Below is a small trained network, with its code and all its weights. Each question gives an input and a target symbol and asks what happens when units are switched off, that is, made to give their printed mean instead of their output.

import numpy as np


def w(rows, s, z=0):
    codes = np.array(rows[::2]) - 128.0
    scale = np.full(codes.shape[1], s)
    scale[-1] = z or s
    return codes * scale


def norm(h):
    return h / np.sqrt((h * h).mean(-1, keepdims=True) + 1e-5)


def f(y):
    return y / 2 * (1 + np.tanh(0.7978845608 * (y + 0.044715 * y**3)))


def softmax(a):
    e = np.exp(a - a.max(-1, keepdims=True))
    return e / e.sum(-1, keepdims=True)


def log_softmax(a):
    a = a - a.max(-1, keepdims=True)
    return a - np.log(np.exp(a).sum(-1, keepdims=True))


def net(x, mask):
    ids = ['αβζημφ'.index(c) for c in x.split()]
    T = len(ids)
    res = E[ids] + P[:T]
    r = norm(res)
    for j in range(2):
        rows = slice(2 * j, 2 * j + 2)
        q, k, v = (r @ M[0][rows].T for M in (Q, K, V))
        z = softmax(np.where(np.tri(T) > 0, q @ k.T / 2**0.5, -1e9)) @ v
        o = O[0][rows]
        res = res + np.where(mask[j], z, o[:, -1]) @ o[:, :-1]
    y = f(norm(res) @ A[0][:, :-1].T + A[0][:, -1])
    res = res + np.where(mask[2:18], y, B[0][:, -1]) @ B[0][:, :-1]
    return log_softmax(norm(res)[-1] @ U[:, :-1].T + U[:, -1])


Q, K, V, O, A, B = {}, {}, {}, {}, {}, {}
E = w([
[131,145,167,19,140,176],'α',
[160,180,119,68,133,184],'β',
[95,99,119,133,134,124],'ζ',
[130,121,3,170,103,175],'η',
[117,135,93,136,189,45],'μ',
[112,102,198,125,64,133],'φ',
],0.021)
P = w([
[178,89,202,162,167,163],'0',
[44,162,124,67,26,95],'1',
[88,188,158,126,96,181],'2',
[46,157,202,157,66,192],'3',
[254,54,107,81,51,165],'4',
[88,72,117,102,81,160],'5',
],0.0083)
Q[0] = w([
[192,80,143,160,117,8],'h0',
[2,254,187,219,141,95],'h0',
[213,102,185,39,36,190],'h1',
[79,183,151,64,51,99],'h1',
],0.0079)
K[0] = w([
[102,123,94,120,128,4],'h0',
[189,73,159,193,211,127],'h0',
[155,127,123,40,46,156],'h1',
[211,142,155,31,146,141],'h1',
],0.013)
V[0] = w([
[68,134,86,101,252,54],'h0',
[200,153,39,186,162,124],'h0',
[93,101,92,195,116,114],'h1',
[101,180,172,141,183,69],'h1',
],0.011)
O[0] = w([
[148,108,131,5,91,99,152],'h0',
[143,58,89,80,108,173,3],'h0',
[115,68,156,178,90,109,87],'h1',
[194,104,110,116,152,112,136],'h1',
],0.013,0.0051)
A[0] = w([
[149,140,54,182,15,194,194],'n0',
[147,136,42,146,127,144,61],'n1',
[101,153,144,44,240,105,127],'n2',
[127,196,124,98,94,148,114],'n3',
[160,96,104,177,36,158,79],'n4',
[141,178,85,86,198,198,2],'n5',
[146,157,189,146,206,55,78],'n6',
[70,146,125,183,197,55,201],'n7',
[63,246,105,134,119,171,171],'n8',
[107,92,120,7,103,172,143],'n9',
[157,89,132,164,154,77,164],'n10',
[119,187,107,139,135,130,27],'n11',
[212,78,88,37,154,30,191],'n12',
[123,76,52,215,135,109,119],'n13',
[88,108,184,115,99,48,33],'n14',
[207,195,164,84,201,159,75],'n15',
],0.011,0.0047)
B[0] = w([
[59,66,37,93,144,202,174],'n0',
[5,55,139,175,57,112,130],'n1',
[50,161,68,156,109,92,175],'n2',
[111,45,131,112,125,109,158],'n3',
[20,206,83,54,134,163,138],'n4',
[143,97,251,135,183,156,153],'n5',
[1,156,38,124,144,179,162],'n6',
[175,149,158,72,131,99,211],'n7',
[193,31,136,101,136,142,245],'n8',
[161,225,34,150,116,50,182],'n9',
[195,96,116,90,112,101,148],'n10',
[103,105,192,100,131,173,139],'n11',
[181,164,40,50,72,53,216],'n12',
[156,67,84,103,170,55,161],'n13',
[61,57,168,120,82,122,162],'n14',
[69,177,203,95,187,83,166],'n15',
],0.0091,0.011)
U = w([
[113,204,175,15,235,187,65],'α',
[150,59,124,70,169,255,57],'β',
[61,45,214,101,55,89,3],'ζ',
[37,102,21,149,100,241,160],'η',
[157,193,64,70,77,123,212],'μ',
[102,195,118,238,115,148,173],'φ',
],0.0083,0.0055)

Each question gives the input, a string of symbols that net reads in full, and the target symbol t.
The units are the heads (2 rows each of Q, K, V and O) and the neurons (one row each of A and B). Each row of codes is followed by its name. A weight is (code - 128) times the scale printed after its matrix; where a second scale follows, it is the last column's (O, A, B and U).
mask holds one flag per unit, heads first, then neurons. A switched-off unit (its flag False) gives its mean, the last column of its rows in O or B, instead of its output. The means were averaged over made-up inputs and are rounded, as every weight is.
A unit's drop is (log p(t) with every unit on - log p(t) with that unit switched off) / (log p(t) with every unit on - log p(t) with every unit switched off).
The circuit of an input: a set's keep is (log p(t) with only the set's units on - log p(t) with every unit switched off) / (log p(t) with every unit on - log p(t) with every unit switched off). Starting from the 12 units with the biggest drops (on a tie, the unit counted first), units are removed one at a time, each time the one whose removal leaves the highest keep (on an exact tie, the one counted first), for as long as the keep stays at least 0.8.
units of the circuit, in order: the units of the circuit, biggest drop first
k most important neurons: the k neurons with the biggest drops, biggest first
which heads matter: for each layer, one digit per head in row order, 1 if its drop is at least 0.15 and else 0, layers parted by /
drop of u: that unit's drop, to one decimal
input ζ η μ β ζ, target η: which heads matter => 00
input ζ β μ α φ, target β: which heads matter => 11
input β ζ φ ζ η, target η: most important neuron => (n0)
input ζ ζ α ζ φ φ, target α: units of the circuit, in order => (h0 h1 n2)
input α φ β β ζ ζ, target β: which heads matter => 11
input ζ ζ α φ ζ β, target α: which heads matter => 01
input η ζ η φ α, target α: which heads matter => 10
input ζ η ζ ζ α, target α: which heads matter => 11
input μ φ μ φ, target μ: units of the circuit, in order => (h0 n9)
input ζ μ β ζ β β, target β: units of the circuit, in order => (h0 n8)
input α ζ μ ζ, target α: 2 most important neurons => (n7 n12)
input η μ φ φ, target η: which heads matter => 10
input μ ζ β ζ β, target β: which heads matter => 10
input α α μ φ, target α: units of the circuit, in order => (h1)
input η η ζ φ β, target α: 3 most important neurons => (n15 n5 n14)
input β ζ ζ, target β: drop of h1 => 0.1
input μ α α φ, target μ: drop of h0 => 1.6
input φ α ζ, target φ: drop of h0 => 1.3
